Below are the code and all the weights of a small trained network. Each question names an input and a class and asks about switching units off, where a switched-off unit gives its printed mean instead of its output.

import numpy as np


def w(rows, s, z=0):
    codes = np.array(rows[::2]) - 128.0
    scale = np.full(codes.shape[1], s)
    scale[-1] = z or s
    return codes * scale


def f(y):
    return np.maximum(y, 0)


def log_softmax(a):
    a = a - a.max(-1, keepdims=True)
    return a - np.log(np.exp(a).sum(-1, keepdims=True))


def net(x, mask):
    res = np.array(x, float).reshape(1, 4) / 4 @ E
    y = f(res @ A[0][:, :-1].T + A[0][:, -1])
    res = res + np.where(mask, y, B[0][:, -1]) @ B[0][:, :-1]
    return log_softmax(res[-1] @ U[:, :-1].T + U[:, -1])


A, B = {}, {}
E = w([
[87,1,17],'x0',
[38,250,85],'x1',
[54,38,81],'x2',
[45,137,225],'x3',
],0.0074)
A[0] = w([
[43,142,49,207],'n0',
[119,173,83,140],'n1',
[91,141,240,211],'n2',
[30,116,146,166],'n3',
[83,247,81,91],'n4',
[118,149,83,214],'n5',
[202,38,78,31],'n6',
[184,196,132,254],'n7',
[170,43,163,81],'n8',
[62,106,103,68],'n9',
[251,57,98,126],'n10',
],0.012,0.0029)
B[0] = w([
[174,2,112,229],'n0',
[125,11,105,172],'n1',
[99,210,173,254],'n2',
[148,146,206,212],'n3',
[97,90,70,235],'n4',
[136,61,98,173],'n5',
[83,142,170,225],'n6',
[194,96,178,225],'n7',
[42,167,55,206],'n8',
[144,88,147,181],'n9',
[58,193,166,237],'n10',
],0.0082,0.009)
U = w([
[38,167,36,7],'0',
[209,130,7,110],'1',
[201,161,174,243],'2',
],0.011,0.0012)

Each question gives the input, the list of numbers given to net, and the class t.
The units are the neurons (one row each of A and B). Each row of codes is followed by its name. A weight is (code - 128) times the scale printed after its matrix; where a second scale follows, it is the last column's (A, B and U).
mask holds one flag per neuron, in row order. A switched-off neuron (its flag False) gives its mean, the last column of its row in B, instead of its output. The means were averaged over made-up inputs and are rounded, as every weight is.
A unit's drop is (log p(t) with every unit on - log p(t) with that unit switched off) / (log p(t) with every unit on - log p(t) with every unit switched off).
The circuit of an input: a set's keep is (log p(t) with only the set's units on - log p(t) with every unit switched off) / (log p(t) with every unit on - log p(t) with every unit switched off). Starting from all 11 units, units are removed one at a time, each time the one whose removal leaves the highest keep (on an exact tie, the one counted first), for as long as the keep stays at least 0.8.
circuit, biggest first: the units of the circuit, biggest drop first
most important unit: the unit with the biggest drop
top k neurons: the k neurons with the biggest drops, biggest first
drop when u is switched off: that unit's drop, to one decimal
input [2,-1,4,6], class 2: circuit, biggest first => [n3, n4]
input [0,3,2,4], class 2: circuit, biggest first => [n8, n3]
input [7,-4,-8,-7], class 0: most important unit => n10
input [0,0,5,6], class 2: top 3 neurons => [n3, n8, n4]
input [-8,-8,7,-4], class 0: circuit, biggest first => [n8, n10]
input [1,-2,3,-5], class 0: circuit, biggest first => [n10, n7]
input [2,-5,-8,-1], class 0: top 2 neurons => [n8, n10]
input [0,0,-1,0], class 1: top 4 neurons => [n10, n3, n2, n6]
input [-2,5,1,8], class 2: top 2 neurons => [n3, n8]
input [5,3,-7,3], class 1: drop when n8 is switched off => 0.1
input [6,-6,-5,4], class 0: drop when n0 is switched off => 0.0
input [1,8,4,-3], class 1: drop when n0 is switched off => 0.2
